Below is a small trained network, with its code and all its weights. Each question gives an input and a class and asks what happens when units are switched off, that is, made to give their printed mean instead of their output.

import numpy as np


def w(rows, s, z=0):
    codes = np.array(rows[::2]) - 128.0
    scale = np.full(codes.shape[1], s)
    scale[-1] = z or s
    return codes * scale


def f(y):
    return np.maximum(y, 0)


def log_softmax(a):
    a = a - a.max(-1, keepdims=True)
    return a - np.log(np.exp(a).sum(-1, keepdims=True))


def net(x, mask):
    res = np.array(x, float).reshape(1, 5) / 4 @ E
    y = f(res @ A[0][:, :-1].T + A[0][:, -1])
    res = res + np.where(mask, y, B[0][:, -1]) @ B[0][:, :-1]
    return log_softmax(res[-1] @ U[:, :-1].T + U[:, -1])


A, B = {}, {}
E = w([
[73,194,142,221,62,224,19,120],'x0',
[255,216,96,72,122,159,97,150],'x1',
[120,93,191,59,236,222,55,160],'x2',
[126,171,66,225,254,132,132,152],'x3',
[99,112,90,113,128,22,24,209],'x4',
],0.0096)
A[0] = w([
[150,114,23,180,188,168,113,148,112],'neuron 0',
[183,126,181,178,134,236,218,62,95],'neuron 1',
[25,207,122,194,62,198,79,140,92],'neuron 2',
[234,219,92,60,118,167,100,128,64],'neuron 3',
[251,216,135,110,126,98,77,155,1],'neuron 4',
[114,124,187,49,14,147,82,77,136],'neuron 5',
[70,178,44,159,206,168,131,97,57],'neuron 6',
[114,171,80,186,191,137,101,109,60],'neuron 7',
[100,169,208,53,212,161,107,166,105],'neuron 8',
[106,98,200,73,183,181,72,166,46],'neuron 9',
[122,99,113,130,107,52,28,254,120],'neuron 10',
[121,174,86,168,37,77,168,126,67],'neuron 11',
[154,158,42,177,211,125,147,116,125],'neuron 12',
[118,77,134,51,135,183,95,167,87],'neuron 13',
[19,49,162,189,128,143,124,112,55],'neuron 14',
[49,25,132,108,179,65,211,124,126],'neuron 15',
[133,154,71,104,58,88,182,156,130],'neuron 16',
[212,148,70,62,160,101,185,134,117],'neuron 17',
],0.0093,0.004)
B[0] = w([
[82,68,145,84,100,138,154,106,206],'neuron 0',
[114,75,218,217,171,98,191,215,240],'neuron 1',
[199,254,119,30,182,154,190,167,246],'neuron 2',
[72,152,182,131,92,44,66,75,232],'neuron 3',
[99,167,205,139,117,77,77,97,213],'neuron 4',
[100,43,126,65,117,166,149,123,235],'neuron 5',
[78,77,97,78,78,125,160,100,203],'neuron 6',
[106,74,106,104,99,161,119,144,196],'neuron 7',
[176,151,78,173,160,172,94,118,218],'neuron 8',
[151,127,53,175,169,156,76,120,217],'neuron 9',
[91,80,195,180,168,122,222,232,239],'neuron 10',
[129,79,66,214,205,216,60,69,207],'neuron 11',
[118,94,102,78,94,159,122,99,219],'neuron 12',
[166,92,89,163,134,184,133,94,193],'neuron 13',
[69,198,150,133,94,58,23,67,218],'neuron 14',
[127,232,146,87,130,118,118,105,246],'neuron 15',
[175,101,90,138,192,196,119,114,199],'neuron 16',
[132,192,149,107,149,165,139,127,222],'neuron 17',
],0.009,0.012)
U = w([
[56,180,179,135,106,77,56,58,158],'0',
[154,104,30,202,159,164,95,84,232],'1',
[93,86,187,186,142,108,187,222,102],'2',
[165,216,116,15,154,131,166,142,218],'3',
[76,10,106,6,81,151,131,96,2],'4',
[135,144,120,122,127,118,145,134,139],'5',
],0.012,0.0019)

Each question gives the input, the list of numbers given to net, and the class t.
The units are the neurons (one row each of A and B). Each row of codes is followed by its name. A weight is (code - 128) times the scale printed after its matrix; where a second scale follows, it is the last column's (A, B and U).
mask holds one flag per neuron, in row order. A switched-off neuron (its flag False) gives its mean, the last column of its row in B, instead of its output. The means were averaged over made-up inputs and are rounded, as every weight is.
A unit's drop is (log p(t) with every unit on - log p(t) with that unit switched off) / (log p(t) with every unit on - log p(t) with every unit switched off).
The circuit of an input: a set's keep is (log p(t) with only the set's units on - log p(t) with every unit switched off) / (log p(t) with every unit on - log p(t) with every unit switched off). Starting from the 12 units with the biggest drops (on a tie, the unit counted first), units are removed one at a time, each time the one whose removal leaves the highest keep (on an exact tie, the one counted first), for as long as the keep stays at least 0.8.
units of the circuit, in order: the units of the circuit, biggest drop first
unit that matters most: the unit with the biggest drop
top k neurons: the k neurons with the biggest drops, biggest first
drop when u is switched off: that unit's drop, to one decimal
input [7,6,-1,6,3], class 3: units of the circuit, in order	[neuron 2]
input [-6,2,-4,8,-8], class 2: top 3 neurons	[neuron 1; neuron 5; neuron 2]
input [6,-2,-2,0,-6], class 2: top 2 neurons	[neuron 1; neuron 15]
input [-1,2,5,8,-5], class 4: units of the circuit, in order	[neuron 6; neuron 0]
input [8,6,8,0,-1], class 1: top 3 neurons	[neuron 9; neuron 8; neuron 13]
input [7,-1,5,-1,-1], class 3: top 2 neurons	[neuron 2; neuron 11]
input [7,-6,4,0,-6], class 3: top 2 neurons	[neuron 2; neuron 3]
input [-4,-3,-1,-7,-7], class 2: top 2 neurons	[neuron 1; neuron 12]
input [3,7,-5,-8,-1], class 4: top 3 neurons	[neuron 5; neuron 14; neuron 15]
input [-7,-8,-2,7,5], class 0: top 2 neurons	[neuron 15; neuron 2]
input [-5,-2,2,5,0], class 3: top 3 neurons	[neuron 15; neuron 5; neuron 11]
input [-4,6,-5,-3,2], class 0: top 2 neurons	[neuron 3; neuron 4]
input [-3,-6,8,-7,6], class 1: units of the circuit, in order	[neuron 9; neuron 8]
input [-7,-3,1,-3,-3], class 3: unit that matters most	neuron 15
input [-3,-7,6,1,-7], class 0: top 3 neurons	[neuron 14; neuron 15; neuron 10]
input [3,-1,-2,-5,-2], class 4: top 2 neurons	[neuron 5; neuron 15]
input [-5,-8,4,-4,-2], class 0: drop when neuron 0 is switched off	0.0
input [1,-1,-5,-6,-6], class 2: drop when neuron 7 is switched off	0.1
input [-8,-2,8,-5,2], class 1: drop when neuron 13 is switched off	0.3
input [1,-8,5,-1,-3], class 0: unit that matters most	neuron 14
